Below are the code and all the weights of a small trained network. Each question names an input and a target symbol and asks about switching units off, where a switched-off unit gives its printed mean instead of its output.

import numpy as np


def w(rows, s, z=0):
    codes = np.array(rows[::2]) - 128.0
    scale = np.full(codes.shape[1], s)
    scale[-1] = z or s
    return codes * scale


def f(y):
    return np.maximum(y, 0)


def softmax(a):
    e = np.exp(a - a.max(-1, keepdims=True))
    return e / e.sum(-1, keepdims=True)


def log_softmax(a):
    a = a - a.max(-1, keepdims=True)
    return a - np.log(np.exp(a).sum(-1, keepdims=True))


def net(x, mask):
    ids = ['ΓΣΦΩεηθλτψ'.index(c) for c in x.split()]
    T = len(ids)
    res = E[ids] + P[:T]
    u = 0
    for l in range(3):
        r = res
        for j in range(2):
            rows = slice(2 * j, 2 * j + 2)
            q, k, v = (r @ M[l][rows].T for M in (Q, K, V))
            z = softmax(np.where(np.tri(T) > 0, q @ k.T / 2**0.5, -1e9)) @ v
            o = O[l][rows]
            res = res + np.where(mask[u + j], z, o[:, -1]) @ o[:, :-1]
        u += 2
        y = f(res @ A[l][:, :-1].T + A[l][:, -1])
        res = res + np.where(mask[u : u + 4], y, B[l][:, -1]) @ B[l][:, :-1]
        u += 4
    return log_softmax(res[-1] @ U[:, :-1].T + U[:, -1])


Q, K, V, O, A, B = {}, {}, {}, {}, {}, {}
E = w([
[97,141,111],'Γ',
[177,226,70],'Σ',
[228,147,88],'Φ',
[170,65,50],'Ω',
[169,139,181],'ε',
[145,64,119],'η',
[31,211,200],'θ',
[4,64,130],'λ',
[127,169,68],'τ',
[74,65,115],'ψ',
],0.015)
P = w([
[141,45,246],'0',
[125,138,44],'1',
[130,70,204],'2',
[132,160,72],'3',
[193,62,222],'4',
[149,173,110],'5',
[208,54,212],'6',
[120,202,124],'7',
[253,48,211],'8',
[98,211,131],'9',
[225,77,200],'10',
[91,180,126],'11',
],0.0049)
Q[0] = w([
[77,91,206],'L0H1',
[158,197,209],'L0H1',
[104,155,2],'L0H2',
[112,186,32],'L0H2',
],0.0081)
K[0] = w([
[156,227,143],'L0H1',
[255,76,67],'L0H1',
[140,33,28],'L0H2',
[170,10,76],'L0H2',
],0.0085)
V[0] = w([
[198,138,94],'L0H1',
[111,94,110],'L0H1',
[184,97,54],'L0H2',
[146,3,45],'L0H2',
],0.011)
O[0] = w([
[126,150,201,48],'L0H1',
[110,32,140,182],'L0H1',
[197,111,200,125],'L0H2',
[255,62,247,253],'L0H2',
],0.0049,0.0038)
A[0] = w([
[117,40,174,94],'L0N1',
[240,64,68,137],'L0N2',
[238,219,215,253],'L0N3',
[151,253,136,206],'L0N4',
],0.0052,0.0032)
B[0] = w([
[75,4,156,212],'L0N1',
[156,81,107,252],'L0N2',
[84,196,8,248],'L0N3',
[138,55,75,180],'L0N4',
],0.0037,0.0043)
Q[1] = w([
[141,157,207],'L1H1',
[18,209,227],'L1H1',
[253,89,217],'L1H2',
[89,72,100],'L1H2',
],0.0069)
K[1] = w([
[157,137,124],'L1H1',
[145,106,68],'L1H1',
[98,134,120],'L1H2',
[243,149,111],'L1H2',
],0.011)
V[1] = w([
[118,59,87],'L1H1',
[204,147,201],'L1H1',
[27,194,234],'L1H2',
[149,114,2],'L1H2',
],0.0041)
O[1] = w([
[166,254,158,211],'L1H1',
[65,144,61,88],'L1H1',
[44,155,60,3],'L1H2',
[231,43,136,170],'L1H2',
],0.0061,0.0036)
A[1] = w([
[110,129,89,255],'L1N1',
[233,128,91,162],'L1N2',
[149,2,129,202],'L1N3',
[86,71,66,210],'L1N4',
],0.0077,0.0026)
B[1] = w([
[183,140,77,151],'L1N1',
[124,209,99,201],'L1N2',
[148,147,254,254],'L1N3',
[112,232,109,169],'L1N4',
],0.0092,0.0098)
Q[2] = w([
[121,38,4],'L2H1',
[169,170,188],'L2H1',
[231,188,165],'L2H2',
[157,172,12],'L2H2',
],0.0044)
K[2] = w([
[70,20,91],'L2H1',
[178,185,105],'L2H1',
[190,133,41],'L2H2',
[255,227,126],'L2H2',
],0.0071)
V[2] = w([
[23,64,221],'L2H1',
[3,180,126],'L2H1',
[204,95,122],'L2H2',
[192,112,56],'L2H2',
],0.006)
O[2] = w([
[94,253,181,59],'L2H1',
[78,102,145,2],'L2H1',
[113,97,56,152],'L2H2',
[254,186,211,83],'L2H2',
],0.0062,0.0057)
A[2] = w([
[140,178,62,253],'L2N1',
[145,147,137,232],'L2N2',
[120,142,186,234],'L2N3',
[6,84,177,2],'L2N4',
],0.011,0.0049)
B[2] = w([
[85,1,127,219],'L2N1',
[73,102,153,222],'L2N2',
[92,232,118,255],'L2N3',
[252,153,49,190],'L2N4',
],0.0094,0.0081)
U = w([
[1,137,114,91],'Γ',
[174,50,86,142],'Σ',
[162,33,132,110],'Φ',
[156,119,172,204],'Ω',
[74,85,124,144],'ε',
[29,116,226,72],'η',
[23,84,58,183],'θ',
[252,188,78,3],'λ',
[145,55,68,62],'τ',
[141,177,97,155],'ψ',
],0.0092,0.0067)

Each question gives the input, a string of symbols that net reads in full, and the target symbol t.
The units are the heads (2 rows each of Q, K, V and O) and the neurons (one row each of A and B). Each row of codes is followed by its name. A weight is (code - 128) times the scale printed after its matrix; where a second scale follows, it is the last column's (O, A, B and U).
mask holds one flag per unit, layer by layer, with each layer's heads first. A switched-off unit (its flag False) gives its mean, the last column of its rows in O or B, instead of its output. The means were averaged over made-up inputs and are rounded, as every weight is.
A unit's drop is (log p(t) with every unit on - log p(t) with that unit switched off) / (log p(t) with every unit on - log p(t) with every unit switched off).
The circuit of an input: a set's keep is (log p(t) with only the set's units on - log p(t) with every unit switched off) / (log p(t) with every unit on - log p(t) with every unit switched off). Starting from the 12 units with the biggest drops (on a tie, the unit counted first), units are removed one at a time, each time the one whose removal leaves the highest keep (on an exact tie, the one counted first), for as long as the keep stays at least 0.8.
circuit, biggest first: the units of the circuit, biggest drop first
k most important neurons: the k neurons with the biggest drops, biggest first
top k neurons in layer l: the k neurons of layer l with the biggest drops, biggest first
heads that matter: for each layer, one digit per head in row order, 1 if its drop is at least 0.15 and else 0, layers parted by /
drop when u is switched off: that unit's drop, to one decimal
input λ τ η Γ θ η ε η θ η λ, target θ: circuit, biggest first => [L0H2]
input τ θ Σ Γ ψ ε, target θ: circuit, biggest first => [L0H2, L1N3]
input ψ Φ η λ λ, target Φ: 3 most important neurons => [L1N2, L0N3, L0N1]
input η η η Γ λ η θ ε λ, target θ: 4 most important neurons => [L1N3, L1N4, L2N1, L1N1]
input λ Σ η τ Σ λ λ λ λ, target Σ: circuit, biggest first => [L2H1, L2N4, L1N2, L2H2]
input τ η Σ, target Σ: 2 most important neurons => [L2N1, L1N3]
input η η Σ, target Σ: 4 most important neurons => [L2N1, L1N3, L2N3, L0N3]
input λ η η Ω λ λ ψ η η Γ ψ, target η: 2 most important neurons => [L1N3, L2N4]
input Ω Σ τ θ ψ, target θ: heads that matter => 11 / 00 / 00
input Φ θ ε η ψ η ε, target θ: heads that matter => 01 / 00 / 00
input η ψ η λ Γ Γ τ η λ λ, target ψ: 2 most important neurons => [L2N4, L2N1]
input λ Ω ψ ε η η λ, target Ω: heads that matter => 11 / 01 / 10
input η ψ λ λ, target ψ: heads that matter => 00 / 00 / 10
input η Φ ψ Σ η Γ η η λ, target Σ: top neuron in layer 0 => [L0N3]
input η Ω λ λ λ, target Ω: heads that matter => 01 / 01 / 10
input η τ η λ Σ ε λ Γ η ψ Φ Φ, target Σ: 2 most important neurons => [L2N1, L2N3]
input Ω ε ψ ψ, target η: 2 most important neurons => [L2N4, L1N3]
input ε η λ, target λ: top 2 neurons in layer 2 => [L2N4, L2N1]
input η λ ψ Γ τ λ Ω, target Ω: top 2 neurons in layer 2 => [L2N4, L2N2]
input η λ λ θ η, target θ: 2 most important neurons => [L1N3, L2N1]
input η λ τ λ η, target η: top 2 neurons in layer 2 => [L2N4, L2N3]
input λ Γ Φ η Σ τ λ ψ τ, target Σ: top 2 neurons in layer 2 => [L2N3, L2N1]
input τ η η ψ Σ η θ ψ ψ, target θ: top neuron in layer 1 => [L1N4]
input λ λ ψ ψ Σ Γ Φ Φ, target Σ: top 2 neurons in layer 2 => [L2N1, L2N3]
input Σ θ θ λ Γ, target θ: drop when L2N1 is switched off => 0.1
input Ω λ Σ τ Ω, target Ω: drop when L1N3 is switched off => 1.1
